Below are the code and all the weights of a small trained network. Each question names an input and a target symbol and asks about switching units off, where a switched-off unit gives its printed mean instead of its output.

import numpy as np


def w(rows, s, z=0):
    codes = np.array(rows[::2]) - 128.0
    scale = np.full(codes.shape[1], s)
    scale[-1] = z or s
    return codes * scale


def f(y):
    return np.maximum(y, 0)


def softmax(a):
    e = np.exp(a - a.max(-1, keepdims=True))
    return e / e.sum(-1, keepdims=True)


def log_softmax(a):
    a = a - a.max(-1, keepdims=True)
    return a - np.log(np.exp(a).sum(-1, keepdims=True))


def net(x, mask):
    ids = ['αβγεζηθμξστψ'.index(c) for c in x.split()]
    T = len(ids)
    res = E[ids] + P[:T]
    u = 0
    for l in range(3):
        r = res
        for j in range(3):
            rows = slice(2 * j, 2 * j + 2)
            q, k, v = (r @ M[l][rows].T for M in (Q, K, V))
            z = softmax(np.where(np.tri(T) > 0, q @ k.T / 2**0.5, -1e9)) @ v
            o = O[l][rows]
            res = res + np.where(mask[u + j], z, o[:, -1]) @ o[:, :-1]
        u += 3
        y = f(res @ A[l][:, :-1].T + A[l][:, -1])
        res = res + np.where(mask[u : u + 4], y, B[l][:, -1]) @ B[l][:, :-1]
        u += 4
    return log_softmax(res[-1] @ U[:, :-1].T + U[:, -1])


Q, K, V, O, A, B = {}, {}, {}, {}, {}, {}
E = w([
[77,6,121],'α',
[91,109,137],'β',
[151,169,130],'γ',
[162,74,189],'ε',
[226,163,74],'ζ',
[247,147,153],'η',
[119,123,126],'θ',
[208,32,125],'μ',
[97,140,140],'ξ',
[134,109,240],'σ',
[106,142,238],'τ',
[126,158,129],'ψ',
],0.015)
P = w([
[243,243,210],'0',
[198,8,143],'1',
[193,5,136],'2',
[172,12,129],'3',
[175,8,120],'4',
[172,13,122],'5',
[173,39,122],'6',
[169,30,116],'7',
],0.0023)
Q[0] = w([
[174,61,222],'0.h1',
[147,111,46],'0.h1',
[158,66,186],'0.h2',
[106,126,4],'0.h2',
[120,90,96],'0.h3',
[251,72,161],'0.h3',
],0.011)
K[0] = w([
[138,187,128],'0.h1',
[163,109,95],'0.h1',
[106,100,176],'0.h2',
[156,123,8],'0.h2',
[139,161,156],'0.h3',
[91,198,185],'0.h3',
],0.017)
V[0] = w([
[170,2,79],'0.h1',
[150,239,106],'0.h1',
[89,153,48],'0.h2',
[41,106,147],'0.h2',
[58,235,193],'0.h3',
[135,112,227],'0.h3',
],0.0066)
O[0] = w([
[34,129,56,115],'0.h1',
[43,125,254,114],'0.h1',
[60,188,124,5],'0.h2',
[117,122,202,124],'0.h2',
[63,55,237,159],'0.h3',
[189,81,55,236],'0.h3',
],0.0062,0.0034)
A[0] = w([
[23,42,94,252],'0.n1',
[81,3,88,34],'0.n2',
[82,87,45,148],'0.n3',
[94,56,137,10],'0.n4',
],0.0075,0.002)
B[0] = w([
[245,178,102,251],'0.n1',
[18,149,128,250],'0.n2',
[135,160,166,198],'0.n3',
[109,45,83,190],'0.n4',
],0.012,0.0025)
Q[1] = w([
[178,2,77],'1.h1',
[37,150,192],'1.h1',
[208,140,170],'1.h2',
[121,147,191],'1.h2',
[115,223,152],'1.h3',
[57,75,229],'1.h3',
],0.009)
K[1] = w([
[135,217,191],'1.h1',
[100,150,81],'1.h1',
[131,141,180],'1.h2',
[150,77,161],'1.h2',
[64,64,117],'1.h3',
[118,169,255],'1.h3',
],0.0096)
V[1] = w([
[116,186,186],'1.h1',
[69,164,75],'1.h1',
[1,127,166],'1.h2',
[154,49,59],'1.h2',
[161,168,151],'1.h3',
[143,188,88],'1.h3',
],0.0097)
O[1] = w([
[145,140,38,142],'1.h1',
[85,20,116,2],'1.h1',
[96,179,83,38],'1.h2',
[27,1,169,156],'1.h2',
[156,136,50,154],'1.h3',
[71,75,63,89],'1.h3',
],0.0066,0.006)
A[1] = w([
[106,201,82,254],'1.n1',
[111,143,120,66],'1.n2',
[202,59,20,119],'1.n3',
[254,79,71,152],'1.n4',
],0.0092,0.0023)
B[1] = w([
[158,248,110,161],'1.n1',
[152,87,106,128],'1.n2',
[72,213,117,186],'1.n3',
[195,108,29,254],'1.n4',
],0.011,0.0078)
Q[2] = w([
[166,219,222],'2.h1',
[193,3,156],'2.h1',
[152,197,160],'2.h2',
[151,50,173],'2.h2',
[121,117,142],'2.h3',
[145,81,116],'2.h3',
],0.019)
K[2] = w([
[196,210,231],'2.h1',
[202,4,160],'2.h1',
[154,190,175],'2.h2',
[165,39,135],'2.h2',
[149,122,117],'2.h3',
[114,176,139],'2.h3',
],0.017)
V[2] = w([
[52,248,175],'2.h1',
[190,144,183],'2.h1',
[130,93,166],'2.h2',
[103,134,174],'2.h2',
[95,158,132],'2.h3',
[168,160,153],'2.h3',
],0.018)
O[2] = w([
[67,255,247,35],'2.h1',
[252,56,211,249],'2.h1',
[98,36,183,62],'2.h2',
[61,126,181,46],'2.h2',
[206,91,97,90],'2.h3',
[60,100,106,232],'2.h3',
],0.0088,0.013)
A[2] = w([
[67,38,206,5],'2.n1',
[38,197,228,9],'2.n2',
[1,113,97,72],'2.n3',
[111,5,118,105],'2.n4',
],0.0086,0.0028)
B[2] = w([
[254,154,97,141],'2.n1',
[54,39,133,182],'2.n2',
[113,254,171,140],'2.n3',
[28,194,205,251],'2.n4',
],0.0083,0.027)
U = w([
[87,190,111,71],'α',
[184,91,112,253],'β',
[206,190,153,84],'γ',
[52,3,128,170],'ε',
[165,173,93,95],'ζ',
[142,93,109,167],'η',
[161,134,138,216],'θ',
[56,106,70,51],'μ',
[67,123,198,117],'ξ',
[159,33,191,57],'σ',
[223,107,205,2],'τ',
[153,192,180,186],'ψ',
],0.0067,0.0042)

Each question gives the input, a string of symbols that net reads in full, and the target symbol t.
The units are the heads (2 rows each of Q, K, V and O) and the neurons (one row each of A and B). Each row of codes is followed by its name. A weight is (code - 128) times the scale printed after its matrix; where a second scale follows, it is the last column's (O, A, B and U).
mask holds one flag per unit, layer by layer, with each layer's heads first. A switched-off unit (its flag False) gives its mean, the last column of its rows in O or B, instead of its output. The means were averaged over made-up inputs and are rounded, as every weight is.
A unit's drop is (log p(t) with every unit on - log p(t) with that unit switched off) / (log p(t) with every unit on - log p(t) with every unit switched off).
The circuit of an input: a set's keep is (log p(t) with only the set's units on - log p(t) with every unit switched off) / (log p(t) with every unit on - log p(t) with every unit switched off). Starting from the 12 units with the biggest drops (on a tie, the unit counted first), units are removed one at a time, each time the one whose removal leaves the highest keep (on an exact tie, the one counted first), for as long as the keep stays at least 0.8.
circuit, biggest first: the units of the circuit, biggest drop first
most important unit: the unit with the biggest drop
top k neurons: the k neurons with the biggest drops, biggest first
heads that matter: for each layer, one digit per head in row order, 1 if its drop is at least 0.15 and else 0, layers parted by /
input α ζ σ γ, target α: top 3 neurons	(1.n3; 0.n2; 0.n4)
input ε ξ μ η ψ, target ε: circuit, biggest first	(1.h2; 2.h1; 1.n1)
input ε ξ ζ γ η ψ ζ, target ζ: circuit, biggest first	(1.n3; 2.h2; 1.n4)
input α ξ α ξ η β γ ξ, target α: circuit, biggest first	(2.h1; 0.h1; 1.n3)
input ξ ξ γ σ ξ ψ γ, target ξ: top 4 neurons	(0.n1; 1.n4; 2.n2; 1.n1)
input η τ σ, target σ: top 3 neurons	(1.n3; 0.n4; 0.n1)
input ξ α ε ξ ψ μ α ζ, target ζ: most important unit	0.n2
input α α ξ ε θ, target α: circuit, biggest first	(2.h1; 0.n2; 2.n3)
input η ξ γ ε ξ ε μ, target μ: circuit, biggest first	(2.h1; 1.n3; 1.h3; 1.n4)
input ψ ξ ζ ξ μ γ ξ ψ, target ψ: circuit, biggest first	(0.h3; 2.h1; 1.h2)
input α ξ ε τ ξ ψ γ, target α: top 3 neurons	(0.n2; 0.n1; 0.n3)
input ξ ψ γ, target ξ: circuit, biggest first	(2.h1; 0.n1; 1.n4; 2.n2)
input σ ξ ψ ψ ξ, target σ: top 2 neurons	(0.n2; 1.n3)
input ξ β ε ε ψ ξ μ, target μ: heads that matter	000 / 000 / 100
input γ ξ ψ η ξ ξ ε, target ε: top 3 neurons	(1.n1; 0.n1; 2.n4)
input σ τ ξ ξ τ ψ ζ γ, target σ: most important unit	0.h3
input ξ ξ ε ψ ξ ψ ζ τ, target τ: top 3 neurons	(1.n3; 2.n1; 0.n2)
input μ ξ ε ε ξ ξ, target μ: circuit, biggest first	(2.h1; 0.h1; 1.n3; 1.n4)
input γ γ η ε ε ψ ψ, target γ: heads that matter	101 / 111 / 110
input ξ ε η γ ξ ξ ψ, target ξ: top 4 neurons	(1.n4; 0.n1; 0.n4; 2.n2)
input γ ψ ξ ψ ψ ε ξ, target γ: top 3 neurons	(0.n2; 1.n1; 2.n4)
input ξ θ ε ζ β, target ξ: top 2 neurons	(1.n4; 0.n3)
input α ξ β η ξ ψ, target α: heads that matter	101 / 001 / 100
input ξ θ γ ξ η, target β: circuit, biggest first	(1.n4; 2.h1)
input α μ θ ξ ψ, target α: circuit, biggest first	(0.h1; 2.h1; 0.n2)
input η σ ξ α, target α: top 4 neurons	(0.n2; 0.n4; 2.n3; 1.n3)
input μ ψ ζ α ξ, target μ: top 3 neurons	(0.n1; 1.n3; 1.n1)
input ψ ε ξ ξ ψ γ ξ, target ψ: top 4 neurons	(0.n2; 0.n1; 1.n1; 1.n3)
input ξ γ θ γ η ψ ε ψ, target ξ: top 2 neurons	(0.n1; 1.n4)
